Below are the code and all the weights of a small trained network. Each question names an input and a class and asks about switching units off, where a switched-off unit gives its printed mean instead of its output.

import numpy as np


def w(rows, s, z=0):
    codes = np.array(rows[::2]) - 128.0
    scale = np.full(codes.shape[1], s)
    scale[-1] = z or s
    return codes * scale


def norm(h):
    return h / np.sqrt((h * h).mean(-1, keepdims=True) + 1e-5)


def f(y):
    return np.maximum(y, 0)


def log_softmax(a):
    a = a - a.max(-1, keepdims=True)
    return a - np.log(np.exp(a).sum(-1, keepdims=True))


def net(x, mask):
    res = np.array(x, float).reshape(1, 8) / 4 @ E
    u = 0
    for l in range(4):
        y = f(norm(res) @ A[l][:, :-1].T + A[l][:, -1])
        res = res + np.where(mask[u : u + 4], y, B[l][:, -1]) @ B[l][:, :-1]
        u += 4
    return log_softmax(norm(res)[-1] @ U[:, :-1].T + U[:, -1])


A, B = {}, {}
E = w([
[85,120,131,131,178,136,125,163,194],'x0',
[103,98,117,134,206,147,51,165,144],'x1',
[157,145,227,126,125,245,125,144,108],'x2',
[80,212,68,49,201,107,56,86,155],'x3',
[45,143,162,58,103,96,174,50,180],'x4',
[80,231,167,172,117,202,113,55,160],'x5',
[158,177,141,121,161,104,240,61,140],'x6',
[109,96,106,208,143,170,156,146,252],'x7',
],0.0022)
A[0] = w([
[172,131,47,96,162,2,51,128,12,63],'0.n1',
[173,125,129,226,32,167,98,177,53,59],'0.n2',
[98,34,33,206,136,32,234,196,217,128],'0.n3',
[148,8,121,144,93,91,164,243,99,11],'0.n4',
],0.002,0.0012)
B[0] = w([
[82,122,119,52,254,160,47,244,175,221],'0.n1',
[140,13,131,204,59,77,219,85,170,212],'0.n2',
[225,109,143,233,15,125,216,71,117,253],'0.n3',
[150,176,229,171,128,216,155,101,194,202],'0.n4',
],0.0024,0.0018)
A[1] = w([
[77,90,163,209,107,196,161,160,246,76],'1.n1',
[129,129,127,123,127,127,130,129,125,77],'1.n2',
[105,142,124,102,35,2,218,23,137,8],'1.n3',
[130,48,6,154,108,58,125,171,109,83],'1.n4',
],0.0021,0.0011)
B[1] = w([
[174,139,69,65,175,51,100,184,23,250],'1.n1',
[131,129,130,119,123,125,130,127,123,128],'1.n2',
[17,92,3,74,86,35,66,114,145,223],'1.n3',
[104,172,197,146,116,193,157,72,214,194],'1.n4',
],0.0024,0.002)
A[2] = w([
[184,139,152,166,79,174,82,126,12,82],'2.n1',
[84,98,109,167,152,159,4,175,159,50],'2.n2',
[177,147,90,63,149,71,80,144,38,47],'2.n3',
[79,85,123,176,133,174,3,179,182,4],'2.n4',
],0.0038,0.0015)
B[2] = w([
[148,64,116,180,105,99,177,137,216,228],'2.n1',
[128,161,77,56,175,80,87,147,31,252],'2.n2',
[124,99,96,98,173,125,69,201,71,202],'2.n3',
[137,171,57,46,199,72,64,181,3,251],'2.n4',
],0.0051,0.0025)
A[3] = w([
[79,114,88,121,227,92,143,120,192,1],'3.n1',
[184,154,102,194,32,165,60,144,86,73],'3.n2',
[101,38,254,68,56,141,175,155,106,225],'3.n3',
[165,203,63,203,203,171,130,106,189,216],'3.n4',
],0.0034,0.00076)
B[3] = w([
[177,60,153,176,5,133,166,127,82,199],'3.n1',
[185,23,124,180,89,95,177,174,214,196],'3.n2',
[199,109,140,188,253,217,65,233,146,253],'3.n3',
[154,96,219,151,139,220,71,205,83,211],'3.n4',
],0.0033,0.0022)
U = w([
[93,228,215,152,162,245,112,82,167,4],'0',
[211,29,154,225,108,145,184,179,160,193],'1',
[55,153,84,102,44,52,186,2,169,94],'2',
[113,141,66,29,196,85,31,182,38,180],'3',
],0.0074,0.0024)

Each question gives the input, the list of numbers given to net, and the class t.
The units are the neurons (one row each of A and B). Each row of codes is followed by its name. A weight is (code - 128) times the scale printed after its matrix; where a second scale follows, it is the last column's (A, B and U).
mask holds one flag per neuron, layer by layer. A switched-off neuron (its flag False) gives its mean, the last column of its row in B, instead of its output. The means were averaged over made-up inputs and are rounded, as every weight is.
A unit's drop is (log p(t) with every unit on - log p(t) with that unit switched off) / (log p(t) with every unit on - log p(t) with every unit switched off).
The circuit of an input: a set's keep is (log p(t) with only the set's units on - log p(t) with every unit switched off) / (log p(t) with every unit on - log p(t) with every unit switched off). Starting from the 12 units with the biggest drops (on a tie, the unit counted first), units are removed one at a time, each time the one whose removal leaves the highest keep (on an exact tie, the one counted first), for as long as the keep stays at least 0.8.
units of the circuit, in order: the units of the circuit, biggest drop first
unit that matters most: the unit with the biggest drop
k most important neurons: the k neurons with the biggest drops, biggest first
top k neurons in layer l: the k neurons of layer l with the biggest drops, biggest first
drop of u: that unit's drop, to one decimal
input [0,8,7,-1,-6,-1,4,-6], class 1: 4 most important neurons : [2.n1; 2.n4; 1.n3; 0.n2]
input [6,-2,-7,-2,0,-7,-4,-4], class 1: most important neuron : [0.n3]
input [-7,5,0,5,-1,6,5,0], class 0: units of the circuit, in order : [2.n4; 2.n2]
input [-5,4,-8,6,2,8,3,4], class 0: units of the circuit, in order : [3.n4; 2.n4]
input [6,-7,-2,0,-8,6,-4,-6], class 1: 2 most important neurons : [2.n1; 0.n2]
input [7,6,5,-7,4,8,-2,5], class 3: units of the circuit, in order : [2.n4; 1.n1]
input [2,0,-4,6,-7,-7,4,6], class 1: units of the circuit, in order : [0.n3; 2.n4]
input [6,2,0,-4,7,-7,3,-3], class 1: 2 most important neurons : [3.n3; 2.n4]
input [-5,8,7,-3,6,-7,3,-4], class 1: units of the circuit, in order : [2.n4; 2.n2]
input [-4,2,-8,-2,4,0,3,-4], class 2: top 2 neurons in layer 1 : [1.n1; 1.n4]
input [-7,-2,8,5,-7,-1,-2,-6], class 1: top 3 neurons in layer 2 : [2.n1; 2.n4; 2.n2]
input [8,1,-1,-4,2,-6,-3,-5], class 1: top 2 neurons in layer 2 : [2.n2; 2.n4]
input [3,-1,1,8,-3,-4,7,5], class 1: drop of 3.n1 : 0.2
input [2,2,-7,-4,0,3,1,-1], class 2: drop of 3.n4 : 0.0
input [1,-3,-8,-3,2,3,-4,2], class 2: unit that matters most : 1.n3
input [4,3,-6,0,7,-7,4,4], class 2: drop of 3.n3 : 0.1
